Here is a tiny trained network, its code and every weight. The questions are about switching its units off for an input and a class, where a switched-off unit gives its printed mean instead of its output.

import numpy as np


def w(rows, s, z=0):
    codes = np.array(rows[::2]) - 128.0
    scale = np.full(codes.shape[1], s)
    scale[-1] = z or s
    return codes * scale


def norm(h):
    return h / np.sqrt((h * h).mean(-1, keepdims=True) + 1e-5)


def f(y):
    return y / 2 * (1 + np.tanh(0.7978845608 * (y + 0.044715 * y**3)))


def log_softmax(a):
    a = a - a.max(-1, keepdims=True)
    return a - np.log(np.exp(a).sum(-1, keepdims=True))


def net(x, mask):
    res = np.array(x, float).reshape(1, 5) / 4 @ E
    u = 0
    for l in range(2):
        y = f(norm(res) @ A[l][:, :-1].T + A[l][:, -1])
        res = res + np.where(mask[u : u + 8], y, B[l][:, -1]) @ B[l][:, :-1]
        u += 8
    return log_softmax(norm(res)[-1] @ U[:, :-1].T + U[:, -1])


A, B = {}, {}
E = w([
[130,131,128,125],'x0',
[92,254,175,181],'x1',
[105,91,91,218],'x2',
[130,124,126,128],'x3',
[32,159,91,49],'x4',
],0.0043)
A[0] = w([
[232,63,149,241,75],'L0N0',
[2,96,67,80,51],'L0N1',
[180,61,90,129,247],'L0N2',
[115,85,130,114,6],'L0N3',
[64,152,103,111,3],'L0N4',
[73,155,106,105,16],'L0N5',
[111,132,164,150,39],'L0N6',
[164,111,145,118,148],'L0N7',
],0.0083,0.0027)
B[0] = w([
[122,166,198,2,255],'L0N0',
[69,146,201,173,213],'L0N1',
[147,168,91,108,231],'L0N2',
[149,93,108,143,114],'L0N3',
[158,101,190,148,136],'L0N4',
[175,100,210,155,135],'L0N5',
[158,133,123,149,114],'L0N6',
[131,161,127,68,149],'L0N7',
],0.0075,0.0046)
A[1] = w([
[122,218,140,226,25],'L1N0',
[149,50,82,114,80],'L1N1',
[152,216,42,149,169],'L1N2',
[117,31,33,104,251],'L1N3',
[97,216,201,139,103],'L1N4',
[154,204,152,4,79],'L1N5',
[255,138,150,76,195],'L1N6',
[228,113,191,152,199],'L1N7',
],0.0073,0.0015)
B[1] = w([
[205,106,32,42,164],'L1N0',
[146,169,111,108,125],'L1N1',
[142,79,76,128,136],'L1N2',
[223,210,69,74,149],'L1N3',
[184,81,94,102,213],'L1N4',
[126,63,60,243,255],'L1N5',
[44,152,169,211,191],'L1N6',
[2,214,167,72,139],'L1N7',
],0.0062,0.0073)
U = w([
[34,160,254,113,252],'0',
[172,191,50,85,34],'1',
[95,69,93,216,41],'2',
],0.0093,0.0012)

Each question gives the input, the list of numbers given to net, and the class t.
The units are the neurons (one row each of A and B). Each row of codes is followed by its name. A weight is (code - 128) times the scale printed after its matrix; where a second scale follows, it is the last column's (A, B and U).
mask holds one flag per neuron, layer by layer. A switched-off neuron (its flag False) gives its mean, the last column of its row in B, instead of its output. The means were averaged over made-up inputs and are rounded, as every weight is.
A unit's drop is (log p(t) with every unit on - log p(t) with that unit switched off) / (log p(t) with every unit on - log p(t) with every unit switched off).
The circuit of an input: a set's keep is (log p(t) with only the set's units on - log p(t) with every unit switched off) / (log p(t) with every unit on - log p(t) with every unit switched off). Starting from the 12 units with the biggest drops (on a tie, the unit counted first), units are removed one at a time, each time the one whose removal leaves the highest keep (on an exact tie, the one counted first), for as long as the keep stays at least 0.8.
circuit, biggest first: the units of the circuit, biggest drop first
most important unit: the unit with the biggest drop
top k neurons: the k neurons with the biggest drops, biggest first
top k neurons in layer l: the k neurons of layer l with the biggest drops, biggest first
drop when u is switched off: that unit's drop, to one decimal
input [1,-8,5,-4,6], class 1: top 3 neurons in layer 1 : L1N3; L1N5; L1N6
input [4,-8,-1,4,-6], class 1: top 2 neurons : L0N1; L0N2
input [-5,5,2,-4,2], class 1: circuit, biggest first : L1N0; L1N5; L0N0
input [4,-8,5,-6,4], class 1: circuit, biggest first : L1N3
input [-4,2,-6,5,-5], class 2: top 3 neurons : L1N5; L0N5; L0N1
input [-4,-5,5,3,-7], class 0: top 4 neurons : L0N0; L1N6; L1N7; L1N4
input [-2,-4,4,-7,4], class 0: top 4 neurons : L0N1; L1N5; L1N4; L1N2
input [2,-4,-8,-4,2], class 2: circuit, biggest first : L1N5; L0N0
input [-8,7,-3,-5,6], class 1: circuit, biggest first : L0N0; L1N6; L1N4
input [-1,-3,-1,2,5], class 0: top 2 neurons : L0N1; L1N5
input [1,6,-3,-8,2], class 1: circuit, biggest first : L0N0; L1N0
input [-5,-1,-5,5,-6], class 0: top 2 neurons : L0N0; L1N6
input [8,5,2,2,3], class 1: top 3 neurons : L1N0; L1N5; L0N0
input [-3,7,7,4,-6], class 1: most important unit : L1N0
input [5,-3,-7,1,-5], class 2: top 3 neurons : L1N5; L1N6; L0N5
input [6,8,4,0,7], class 1: top 4 neurons : L1N0; L0N0; L1N6; L1N5
input [5,3,-6,-3,4], class 2: top 3 neurons : L0N0; L1N5; L1N4
input [4,3,-5,-4,4], class 2: circuit, biggest first : L0N0; L1N5
input [-3,-3,-8,5,7], class 2: top 2 neurons : L0N0; L1N5
input [1,-3,-7,-5,-1], class 2: top 2 neurons : L1N5; L1N6
input [0,-2,-5,-8,-6], class 0: top 2 neurons : L0N0; L1N6
input [0,8,-5,4,5], class 1: most important unit : L0N0
input [-4,-4,-8,1,5], class 2: top 2 neurons in layer 1 : L1N5; L1N7
input [0,-8,4,-6,5], class 1: top 2 neurons : L1N3; L1N5
input [0,2,-3,4,2], class 2: top 2 neurons in layer 1 : L1N4; L1N3
input [8,-2,3,0,5], class 0: drop when L1N5 is switched off : 0.5
input [0,-6,-3,-3,-6], class 0: circuit, biggest first : L1N7
input [-8,-1,4,4,-5], class 0: drop when L0N0 is switched off : 0.2
